Each row has a name. Each question is about the rows just above it.

Columns, left to right: A L Y Q
<14>: [ -5 112 -37 -71]
<46>: [  4  79  12 -85]
<8>: [ 75  25  58 -47]
<45>: [ 46  40 -38  21]
[75 46] is in which column, read top down?
A
Which column holds this, read top down? [25 40]
L
Which column holds this, read top down? [ 58 -38]
Y

Columns, left to right: H T C X V
<122>: [ 11   5   1 -15  13]
<37>: [34 59  1 -4 57]
<51>: [-10 -33  -1  62 -12]
<21>: [ 81 -43  90  -4 -82]
Which column holds this, read top down? [-4 62]
X
Which column holds this, read top down? [ 5 59]
T

Columns, left to right: G J E K
<25>: [-118  118  -17  -35]
<77>: [ 91 -70 -75  73]
<56>: [ 110   -6  101 -103]
<182>: [ -3  54 -65 -93]
<60>: [-95  56 -77  87]
<83>: [ 77 -93  65  53]
<176>: [-21 -87 -78  51]
<144>: [ -36  -95  -90 -107]
<207>: [ 42 -44 -56 -57]
<86>: [-86  32  -9  65]
<168>: [ -65   82 -125  -71]
[  51 -107  -57   65  -71] is in which column, read top down?
K
Which column holds this, read top down? [-95  77 -21 -36  42 -86 -65]
G
Which column holds this, read top down? [-118   91  110   -3  -95   77  -21]
G

Columns, left to right: F S N W R
<15>: [ 54  26  70   5 -47]
<31>: [ 55  28  82  35 -61]
<74>: [ 54  26 -87 -12  16]
<100>: [ 54  26 -99  23   7]
Which column holds [-61  16] top down?
R
[70 82] is in which column, read top down?
N
Which column holds this, read top down? [ 5 35]
W
[28 26 26] is in which column, read top down?
S
[ 35 -12  23] is in which column, read top down?
W
[-47 -61  16] is in which column, read top down?
R

Columns, left to right: rane dabeb tup fugo lizi tibi figop
<24>: [  2  37  71  90  94  80 -13]
<81>: [ 95  96  80  55  28   4 -13]
<59>: [ 2 37 71 90 94 80 69]
<135>: [  2  37  71  -7 -14 -15  -1]
<118>: [ 33   8 -11 -11 -13   4  27]
[37 37] is in which column, read top down?
dabeb
Which column holds [ 94 -14] top down?
lizi
Which column holds this, read top down? [95  2  2 33]
rane
Which column holds [80 71 71] top down?
tup
[ 55  90  -7 -11] is in which column, read top down?
fugo
[  4  80 -15] is in which column, read top down?
tibi

Columns, left to right: P Z U D B
<98>: [ 4 -4  4 -6  5]
<19>: [ 34 -33 -10 -21  28]
<108>: [ 108 -100  -40  -74   91]
Which column holds [ -6 -21] top down?
D
Which column holds this, read top down? [ -4 -33]
Z
Which column holds [ 5 28] top down?
B
Which column holds [-10 -40] top down?
U

Columns, left to right: rupel kalo Getup bimud
<107>: [  5 -55  67  30]
<22>: [ 59 -67   8 -15]
<78>: [-110   88    7  -28]
Which column holds [67  8] top down?
Getup
Which column holds [-67  88] top down?
kalo
Which column holds this, read top down? [-15 -28]
bimud
[8 7] is in which column, read top down?
Getup
[ 5 59] is in which column, read top down?
rupel

Columns, left to right: nomu pumi bul Rolo
<95>: [-44  41  42  69]
<157>: [20  7 31 45]
<90>: [15 55  7 60]
<133>: [ 91 -33  22  95]
<188>: [-18   6  22 -24]
<49>: [-42   4  21 -38]
<128>: [ 52 -75 -23 -49]
<17>: [-3 29  5 36]
<43>: [-21  57  32  69]
<121>: [ 59   9  26 113]
<190>: [ 11 -26  -6 -30]
[-18 -42  52  -3 -21  59] is in which column, read top down?
nomu
Which column holds this, read top down? [ 22  22  21 -23   5  32  26]
bul
[  6   4 -75  29] is in which column, read top down?
pumi

Columns, left to right: Vuku sasa pevo Sizup zov rek Befe Migin lagis
<84>: [ -9  14   9  -8   2  -6  12  15 -26]
<64>: [ -92   41   10  105   70 -106   65   16   69]
<50>: [ 45 -27  -9 -37 -31  48 -36   6  -5]
<141>: [ 45 -27  -9 -37 -31  48 -36 -18  -5]
<192>: [ 51 -23  -5 -57 -39  58 -37 -10 -36]
<127>: [ 13   3   5 -31 -14  19  -4   9 -38]
<38>: [ 14 -20 -14   6  -3  11 -17 -20  27]
<110>: [-35   4  -7  58  33 -44  19  -8  56]
<71>: [-73  44  19  60  48 -77  58  30  17]
<36>: [-14  14   8   2   6 -13  13  12 -14]
[-106   48   48   58   19   11  -44] is in which column, read top down?
rek
[ 12  65 -36 -36 -37  -4 -17] is in which column, read top down?
Befe
Which column holds this, read top down? [-9 -5]
pevo
[-106   48   48   58   19] is in which column, read top down?
rek
Which column holds this, read top down? [-17  19]
Befe
Which column holds [-23   3 -20   4] top down?
sasa

Columns, left to right: Fopu Fogos dup bugu tevi giduk Kibe
<48>: [-86 -37 -13 -75 -42   3 -26]
<44>: [ 27  56 -26 101 -16  27 -33]
<101>: [-25  33  46 -46 -67 -22 -16]
[-33 -16] is in which column, read top down?
Kibe
Which column holds this, read top down? [ 27 -22]
giduk

Columns, left to right: Vosun gan Posor Kapov daz Lun Lor Gira Fir dideg
<116>: [-27  -2  -7 -11 -18 -81 -13 -22  13 -36]
<61>: [ 64  40 -22 -33 -58  12 -23  63 -57  -6]
<39>: [ 18 -18  20  33  13 -19   4  42   3  16]
<138>: [ 47  60 -29 -23 -34  -3 -22  90 -51 -19]
[63 42 90] is in which column, read top down?
Gira
Which column holds [-57   3 -51] top down?
Fir
[ -7 -22] is in which column, read top down?
Posor
Which column holds this, read top down? [-58  13]
daz

Columns, left to right: Zok dava senob Fipod saz lil
<72>: [-35 106 -28 -56 -33 -43]
<155>: [  3  29  65 -27  59  39]
<104>: [ -39  -43  -70   49 -125  -68]
<136>: [ 18 -28   0  24  34  69]
<13>: [  8 -25  -1  15  10  31]
<34>: [ -58   42  -15  -24 -105 -117]
<7>: [ 15   7  73 -26  63  19]
<178>: [ 53 -12  52   1 122  96]
<42>: [ -74   96  -32  -45 -100  -69]
[-35   3 -39  18   8 -58  15  53] is in which column, read top down?
Zok
Which column holds [ 29 -43 -28 -25  42   7 -12  96] top down?
dava
Which column holds this, read top down? [  3 -39  18]
Zok

Columns, left to right: nomop fuz Zaf rizo ser mogev bos delab Keniv Kan
<160>: [-40  32  25 -23 -39 -51  -3 -40  20 -88]
<12>: [ 28 -23 -21  12  24  33   3  24 -14  59]
<161>: [ 3 -4  0 -1  1  1 -4  1  1 -1]
<18>: [ 13 -10  -7  11  14  18   1  14  -6  29]
<148>: [ -7   5   7  -1  -4  -7  -2  -4   4 -14]
<166>: [-37  29  27 -17 -34 -46  -5 -35  20 -82]
<92>: [-37  29  27 -17 -34 -46   6  45 -26 106]
<152>: [ 42 -33 -29  20  38  51   4  39 -22  91]
[-3  3 -4  1] is in which column, read top down?
bos
Which column holds this, read top down? [59 -1]
Kan
Which column holds this, read top down? [-39  24   1]
ser
Which column holds [-21   0] top down?
Zaf

Columns, left to right: nam bavon sobul vog Kolaf tovo
<114>: [ -6 -12   1  27  14   4]
<2>: [-2  5  1 15 11 -6]
<210>: [-11 -59   4  40  16   0]
<164>: [ -18 -124   10   66  -12   10]
<167>: [ -19 -109   10   75   -9   17]
<123>: [ -19 -109   10   75    0    3]
<73>: [-19 -68   4  74  22  16]
<181>: [ -3 -14   2  13   2  -1]
<193>: [ -20 -108    8   78    5   13]
<41>: [-11 -59   4  40   5   6]
<142>: [ -21 -119   10   85    3    8]
<23>: [-11 -59   4  40   1   9]
Which column holds [-19 -19 -19  -3 -20 -11 -21] top down?
nam
Which column holds [ 16 -12  -9] top down?
Kolaf
[ -12    5  -59 -124 -109 -109] is in which column, read top down?
bavon
Which column holds this, read top down? [-124 -109 -109  -68]
bavon
Which column holds this, read top down? [2 5 5 3]
Kolaf
[2 5 5] is in which column, read top down?
Kolaf

Columns, left to right: veki peme tozu tutas legi rimu bek Puv moti
<79>: [-45  24  -3 -30   2 -70 -32  51 -56]
<88>: [-45  58 -32  21  51  -3 -80  62  30]
<103>: [ -9  28  64  77  28  -5 -18  41 -67]
<57>: [-45  24  -3 -30   2 -70 -32  51 -61]
<32>: [ -9  28  64  77  28  29 -18  41 -67]
<9>: [ 22  41  31  57  20 -11 -62  86  -6]
<11>: [-71 106  -5 101  74 -80 -78 100 -85]
Which column holds this, read top down? [ -5 -70  29 -11 -80]
rimu
Which column holds this, read top down? [-18 -32 -18]
bek
Which column holds [ 2 28] top down?
legi
Which column holds [64 31] top down?
tozu
Which column holds this, read top down? [24 28]
peme
[ 58  28  24  28  41 106] is in which column, read top down?
peme

Columns, left to right: refig pilal Ruto savo
<126>: [-100   10  -78 -111]
<115>: [-91  58 -63 -96]
<16>: [-108  -29  -90 -102]
<112>: [-91  58 -63 -58]
<97>: [-114  -52  -96  -71]
<67>: [-114  -48  -94    2]
<62>: [-92  67 -58   3]
<6>: [-112  -46  -95  -85]
Which column holds this, read top down? [-78 -63]
Ruto
Which column holds this, read top down? [ 58 -52 -48  67 -46]
pilal
Which column holds this, read top down? [-111  -96 -102  -58  -71]
savo
[-102  -58  -71    2] is in which column, read top down?
savo
Which column holds [-111  -96 -102  -58  -71    2] top down?
savo

Columns, left to right: pozaf tido nakif rulet bev vetol zogob zalu
<117>: [ 26 -30  36   0  28  11 -74  15]
<55>: [ 31 -15   0 -58  26  35 -53  25]
<119>: [-34 -43  13  23 -33 -34  48 -46]
<132>: [-34 -43  13  23  -3  57 -30  25]
Which column holds [-58  23] top down?
rulet
Which column holds this, read top down? [-53  48]
zogob
[ 0 13 13] is in which column, read top down?
nakif
[-15 -43 -43] is in which column, read top down?
tido
[-53  48 -30] is in which column, read top down?
zogob

Columns, left to right: kazeg pap vikur Muf
<109>: [-56 -58  40   7]
<89>: [  2 -73   8 -84]
<69>: [-29 107  97 -26]
Which column holds [-84 -26] top down?
Muf
Which column holds this, read top down? [-58 -73]
pap

Columns, left to right: Kono gil miga gosu gusi Letoz fad nesi kamo
<96>: [ 55  71  61  81  37 -45   7 -58 -83]
<129>: [ 68 -12  53  33  15  39  18  38  22]
<134>: [-57  89 -46  23  68 -47 -27 -30  20]
<58>: [-35  71  61  81  37 -45   7 -58 -83]
Which column holds [ 39 -47] top down?
Letoz
[ 53 -46] is in which column, read top down?
miga
Which column holds [-46  61] top down?
miga
Which column holds this, read top down? [68 37]
gusi
Which column holds [-45  39 -47] top down?
Letoz
[23 81] is in which column, read top down?
gosu
Which column holds [22 20] top down?
kamo

Columns, left to right: Mem mube Piza lovik gupe mene
<47>: [  0 -16 -31 -48   1  57]
<130>: [ 20 -20 -29  46  -9 -15]
<65>: [-24  13  25  15  14   8]
<35>: [ 10  -7 -22  20 -27   8]
<68>: [ -2   5 -13  48   9 -38]
<4>: [ 11  13 -16 -10   2 -27]
<5>: [ 20 -20 -29  46  11 -19]
<10>: [ 11  13 -16   9  35  -8]
[-16 -20  13  -7   5  13 -20] is in which column, read top down?
mube
Which column holds this, read top down? [-20  13  -7   5  13 -20]
mube
Which column holds this, read top down? [-29  25 -22 -13]
Piza
Which column holds this, read top down? [-24  10  -2  11]
Mem
Which column holds this, read top down? [  1  -9  14 -27   9]
gupe

Columns, left to right: piba sef Megup dadu Mef dosep muzig dafi
<137>: [-24 -85  62  -9  31 -55 -16  78]
<87>: [-92 -77 120  18  48 -45   4  31]
<139>: [ 16  72 -85  91 -74 -67 -46 101]
<53>: [-24 -85  62  -9  31 -55 -68  78]
<66>: [-36  85  26 -15  71 -60 -77  15]
Which column holds [-45 -67] top down?
dosep
[-55 -45 -67] is in which column, read top down?
dosep
Which column holds this, read top down? [91 -9]
dadu
[-24 -92] is in which column, read top down?
piba
Which column holds [-16   4] top down?
muzig
Which column holds this, read top down? [-85 -77  72]
sef
Which column holds this, read top down? [ 16 -24 -36]
piba

Columns, left to right: num dadur rufem Fezo kip dad lezi vogak moviv lov
<28>: [-58  50  -1  -7 -15 -81  46  93   1   5]
<40>: [ 62 -25 -80  24   3 -25  11 -70  58 -29]
<82>: [-28  41  22 -22 -30 -38  12  72   1   1]
Which column holds this, read top down? [-29   1]
lov
Which column holds [-81 -25] top down?
dad
[ -1 -80] is in which column, read top down?
rufem

Columns, left to right: zemig pamez fule zufo talaf ziluz sak
<125>: [110  17  13  73  38 113  78]
<99>: [110  17  13  73  38  59  83]
<105>: [-63  20  51  69  66 107  53]
[17 17] is in which column, read top down?
pamez
[110 110] is in which column, read top down?
zemig
[78 83] is in which column, read top down?
sak
Which column holds [83 53] top down?
sak

Columns, left to right: Libo Muno mel fepob pid
<145>: [ 94  13  16 -18 -66]
<140>: [ 30 -25 -27 -10 -66]
<26>: [ 94  13  16  29 -66]
<102>: [-58  72 -27 -49 -66]
<30>: [ 94  13  16  40 -66]
<153>: [  8  59  30  17 -66]
Which column holds [-10  29 -49  40] top down?
fepob
Which column holds this, read top down? [ 30  94 -58]
Libo

Columns, left to right: meguz sapi Mut giki
<120>: [  8 -94  26 -51]
<94>: [  4 -99  30 -64]
<113>: [ 10 -91  31 -39]
<106>: [  6 -98  28 -61]
<54>: [ 10 -91  21 -39]
<143>: [ 10 -92  23 -45]
<3>: [   4 -103   32  -72]
Which column holds [-64 -39 -61] top down?
giki
Which column holds this, read top down? [-45 -72]
giki
[10  6 10 10] is in which column, read top down?
meguz
Which column holds [ -99  -91  -98  -91  -92 -103] top down?
sapi
Which column holds this, read top down? [28 21 23]
Mut
[-64 -39 -61 -39] is in which column, read top down?
giki
[-98 -91 -92] is in which column, read top down?
sapi

Columns, left to right: Fenuk ranan fili felek zusi bigan
<183>: [-14  59  -3  15 -54 -56]
<147>: [-12  50 -19 -51  -3 -16]
<29>: [-14  59  -3  15  32  23]
<198>: [ 60  39  13   7 -35  -3]
<203>: [ 22   0 -32 -54 -31 -34]
<124>: [-18 -18  44 -91  -4  -2]
<146>: [-16  62   7 -11  -9 -78]
<179>: [-12  50 -19 -51  -3  17]
<85>: [-26   7  53   4  12 -43]
<195>: [ 15 -53  19  72   2   9]
<204>: [ 22   0 -32 -54 -31   4]
[ 19 -32] is in which column, read top down?
fili
Which column holds this, read top down? [-56 -16  23  -3 -34  -2 -78  17 -43   9]
bigan
Which column holds [ 23  -3 -34  -2 -78  17 -43] top down?
bigan

Columns, left to right: Lof poz rig gili naz belid kun rim lizuz tokob
<111>: [ 28  22 -23   7 -21   8  -6  32  -3  30]
<131>: [ 12  39 -45   6   2 -20 -48  28  12  12]
<27>: [-64 -20  59 -54 -24  31  19 -22   4 -30]
<20>: [  -1   71  -67  -38  -33 -102  -12   49   19   40]
Which column holds this, read top down? [-3 12  4]
lizuz
[  8 -20  31] is in which column, read top down?
belid
Which column holds this, read top down? [-64  -1]
Lof
Which column holds this, read top down? [-23 -45]
rig
[  2 -24] is in which column, read top down?
naz
Which column holds this, read top down? [ 12 -64]
Lof
[-21   2 -24] is in which column, read top down?
naz

Columns, left to right: mina rukiz Gupo Dezol pebel Zotif Zal kitot gud
<80>: [-29 -15  10  34 -18  60  13 -34 -21]
<33>: [-55 -34  10  31  27  70   7  19 -18]
<52>: [ 39  43  15 -48  10  25 -22  -8 -11]
<75>: [ -15   15   12 -100   -5  -30  -14  -15    8]
Which column holds [-15 -34] top down?
rukiz
Which column holds this, read top down? [-22 -14]
Zal
Which column holds [10 10 15] top down?
Gupo
Which column holds this, read top down? [-55  39 -15]
mina
[ 13   7 -22] is in which column, read top down?
Zal
Which column holds this, read top down? [10 -5]
pebel
[-21 -18] is in which column, read top down?
gud

Columns, left to right: gukog Beg gidek garot bige
<76>: [ 23  49  34 -35 -22]
<70>: [-41 -24  38  31  85]
<91>: [-10  -4  -4  27 -89]
<93>: [-25  41 -27 -44 105]
<149>: [ 77 -45  15 -58 -66]
Which column holds [-25  77] top down?
gukog
Which column holds this, read top down? [ 85 -89]
bige
Which column holds this, read top down? [-10 -25  77]
gukog
Which column holds this, read top down? [-35  31  27]
garot
Which column holds [-22  85 -89 105] top down?
bige
Which column holds [-24  -4] top down?
Beg

Columns, left to right: Zege rumes nated kepub Lukor sif
<187>: [-27   1  28 -75  24  -8]
<201>: [ 21 -58  19  15  -4  10]
<191>: [  55   -6  -20 -105  -52    9]
<205>: [  1 -25  -1 -60 -22 -42]
<206>: [ -2   0  36  43 -19 -16]
<159>: [ 21 -58  19  15  -4  37]
<184>: [ -2   0  36  43 -25 -16]
<156>: [-56  75  -8  54  -1  21]
<200>: [-66  17 -11 -20 -25   7]
<180>: [ 15 -25   8 -61  23 -10]
<154>: [ 12 -18 -25 -51 -10  14]
[ 19 -20  -1  36] is in which column, read top down?
nated
[15 43] is in which column, read top down?
kepub
[-25   0 -58] is in which column, read top down?
rumes
Which column holds this, read top down? [-22 -19  -4 -25]
Lukor
Which column holds [-20  -1  36  19  36  -8] top down?
nated
[ -75   15 -105] is in which column, read top down?
kepub
Which column holds this, read top down? [ 21  55   1  -2  21  -2 -56 -66  15]
Zege

